Below are the code and all the weights of a small trained network. Each question names an input and a class and asks about switching units off, where a switched-off unit gives its printed mean instead of its output.

import numpy as np


def w(rows, s, z=0):
    codes = np.array(rows[::2]) - 128.0
    scale = np.full(codes.shape[1], s)
    scale[-1] = z or s
    return codes * scale


def norm(h):
    return h / np.sqrt((h * h).mean(-1, keepdims=True) + 1e-5)


def f(y):
    return y / 2 * (1 + np.tanh(0.7978845608 * (y + 0.044715 * y**3)))


def log_softmax(a):
    a = a - a.max(-1, keepdims=True)
    return a - np.log(np.exp(a).sum(-1, keepdims=True))


def net(x, mask):
    res = np.array(x, float).reshape(1, 7) / 4 @ E
    u = 0
    for l in range(2):
        y = f(norm(res) @ A[l][:, :-1].T + A[l][:, -1])
        res = res + np.where(mask[u : u + 16], y, B[l][:, -1]) @ B[l][:, :-1]
        u += 16
    return log_softmax(norm(res)[-1] @ U[:, :-1].T + U[:, -1])


A, B = {}, {}
E = w([
[66,186,136,214,163,100],'x0',
[128,128,130,129,129,128],'x1',
[127,125,123,131,128,130],'x2',
[218,195,55,82,143,68],'x3',
[153,211,119,159,116,225],'x4',
[128,126,126,129,128,128],'x5',
[2,200,104,59,26,128],'x6',
],0.0063)
A[0] = w([
[44,126,218,149,93,170,44],'L0N0',
[121,161,108,150,103,213,75],'L0N1',
[150,78,114,31,51,176,1],'L0N2',
[39,216,139,218,133,51,47],'L0N3',
[42,187,56,160,66,100,53],'L0N4',
[61,90,167,176,62,142,13],'L0N5',
[56,186,61,107,101,183,63],'L0N6',
[105,73,184,180,154,172,79],'L0N7',
[129,238,174,156,92,196,95],'L0N8',
[31,107,128,68,28,74,108],'L0N9',
[142,156,93,61,144,42,105],'L0N10',
[38,97,169,97,139,1,107],'L0N11',
[68,140,109,118,56,86,16],'L0N12',
[150,255,25,105,165,87,78],'L0N13',
[89,82,172,78,127,201,82],'L0N14',
[98,145,134,212,198,100,168],'L0N15',
],0.0099,0.0042)
B[0] = w([
[83,123,83,147,115,51,202],'L0N0',
[98,58,86,100,162,154,155],'L0N1',
[198,98,176,177,34,185,188],'L0N2',
[218,93,122,146,8,210,217],'L0N3',
[176,187,199,98,149,95,202],'L0N4',
[82,166,71,123,98,67,175],'L0N5',
[153,146,184,112,166,129,193],'L0N6',
[75,185,117,174,149,50,185],'L0N7',
[74,69,77,106,180,180,192],'L0N8',
[168,151,173,116,188,102,255],'L0N9',
[43,107,117,170,107,109,194],'L0N10',
[96,56,53,104,163,229,235],'L0N11',
[135,178,149,89,161,140,166],'L0N12',
[42,120,94,184,107,72,229],'L0N13',
[118,106,109,160,72,74,172],'L0N14',
[215,98,133,163,114,152,210],'L0N15',
],0.011,0.0065)
A[1] = w([
[44,155,129,167,123,54,93],'L1N0',
[93,85,176,128,139,138,91],'L1N1',
[194,108,116,147,46,175,121],'L1N2',
[66,187,104,128,110,84,73],'L1N3',
[81,161,200,23,69,129,65],'L1N4',
[159,188,209,127,228,93,121],'L1N5',
[157,30,156,118,76,91,82],'L1N6',
[179,175,12,85,108,73,59],'L1N7',
[90,222,103,161,141,183,6],'L1N8',
[112,192,132,91,160,162,108],'L1N9',
[93,115,77,73,178,167,124],'L1N10',
[152,87,92,213,149,141,175],'L1N11',
[117,103,161,174,71,140,123],'L1N12',
[91,110,63,96,212,206,104],'L1N13',
[98,142,69,134,92,47,3],'L1N14',
[159,143,171,139,55,139,99],'L1N15',
],0.011,0.0064)
B[1] = w([
[104,178,73,136,68,21,193],'L1N0',
[83,181,102,130,137,131,130],'L1N1',
[135,165,230,184,53,166,210],'L1N2',
[135,140,132,183,145,49,159],'L1N3',
[213,133,178,180,221,52,170],'L1N4',
[201,185,227,59,227,1,168],'L1N5',
[129,207,91,178,138,198,188],'L1N6',
[14,108,95,178,85,78,132],'L1N7',
[150,76,146,84,120,176,124],'L1N8',
[148,47,158,101,177,155,140],'L1N9',
[148,71,121,69,193,201,164],'L1N10',
[127,177,169,33,161,100,255],'L1N11',
[132,149,112,139,62,135,175],'L1N12',
[51,37,96,37,181,193,176],'L1N13',
[85,194,121,138,144,76,157],'L1N14',
[192,98,100,109,59,180,158],'L1N15',
],0.0095,0.0081)
U = w([
[231,210,254,85,246,23,71],'0',
[9,178,5,244,47,1,77],'1',
[229,153,178,237,17,230,252],'2',
[46,9,36,68,232,253,25],'3',
],0.012,0.0026)

Each question gives the input, the list of numbers given to net, and the class t.
The units are the neurons (one row each of A and B). Each row of codes is followed by its name. A weight is (code - 128) times the scale printed after its matrix; where a second scale follows, it is the last column's (A, B and U).
mask holds one flag per neuron, layer by layer. A switched-off neuron (its flag False) gives its mean, the last column of its row in B, instead of its output. The means were averaged over made-up inputs and are rounded, as every weight is.
A unit's drop is (log p(t) with every unit on - log p(t) with that unit switched off) / (log p(t) with every unit on - log p(t) with every unit switched off).
The circuit of an input: a set's keep is (log p(t) with only the set's units on - log p(t) with every unit switched off) / (log p(t) with every unit on - log p(t) with every unit switched off). Starting from the 12 units with the biggest drops (on a tie, the unit counted first), units are removed one at a time, each time the one whose removal leaves the highest keep (on an exact tie, the one counted first), for as long as the keep stays at least 0.8.
circuit, biggest first: the units of the circuit, biggest drop first
k most important neurons: the k neurons with the biggest drops, biggest first
top k neurons in layer l: the k neurons of layer l with the biggest drops, biggest first
input [7,5,-7,-1,-8,-5,-3], class 3: circuit, biggest first : [L0N11]
input [-6,4,1,-3,-2,1,6], class 0: 3 most important neurons : [L0N9, L0N3, L0N12]
input [7,-5,1,-6,3,5,6], class 2: 2 most important neurons : [L0N3, L0N13]
input [1,7,3,2,-5,-8,8], class 0: 2 most important neurons : [L0N4, L0N9]
input [-3,-5,-4,-2,4,-4,4], class 0: top 4 neurons in layer 0 : [L0N11, L0N6, L0N4, L0N9]
input [-6,0,-8,6,7,-2,0], class 3: top 3 neurons in layer 0 : [L0N8, L0N3, L0N14]
input [-5,5,-4,-7,6,-2,-6], class 1: top 3 neurons in layer 0 : [L0N11, L0N7, L0N9]
input [-4,4,1,-5,5,-6,-6], class 0: 3 most important neurons : [L0N11, L0N3, L0N13]
input [-2,-6,7,-4,3,8,4], class 0: 4 most important neurons : [L0N6, L0N9, L0N13, L0N4]
input [2,-8,-2,2,1,-2,1], class 1: 3 most important neurons : [L0N13, L0N2, L0N10]
input [-2,6,-3,6,7,-5,3], class 3: top 2 neurons in layer 1 : [L1N13, L1N10]
input [8,-2,-1,-7,-6,-6,2], class 2: top 2 neurons in layer 0 : [L0N3, L0N15]
input [-7,-5,7,0,-1,-5,-6], class 2: 2 most important neurons : [L0N9, L0N4]
input [6,5,-8,-6,3,-5,-2], class 1: most important neuron : [L0N7]
input [7,-5,7,-2,8,1,6], class 3: 3 most important neurons : [L0N8, L0N1, L0N2]
input [7,-6,-3,6,-7,-7,-2], class 2: 3 most important neurons : [L0N3, L0N15, L0N8]
input [6,6,6,4,3,7,-5], class 2: 2 most important neurons : [L0N15, L0N9]
input [6,3,5,6,3,-4,0], class 1: top 2 neurons in layer 0 : [L0N13, L0N2]
input [8,-1,-2,-4,-4,-3,7], class 2: top 4 neurons in layer 0 : [L0N3, L0N11, L0N7, L0N15]
input [2,-7,-1,-5,-2,-3,-4], class 1: circuit, biggest first : [L0N7]
input [0,-5,8,-6,8,-5,3], class 3: top 2 neurons in layer 0 : [L0N8, L0N1]
input [5,-6,5,-6,7,-7,-1], class 3: top 3 neurons in layer 0 : [L0N8, L0N1, L0N13]
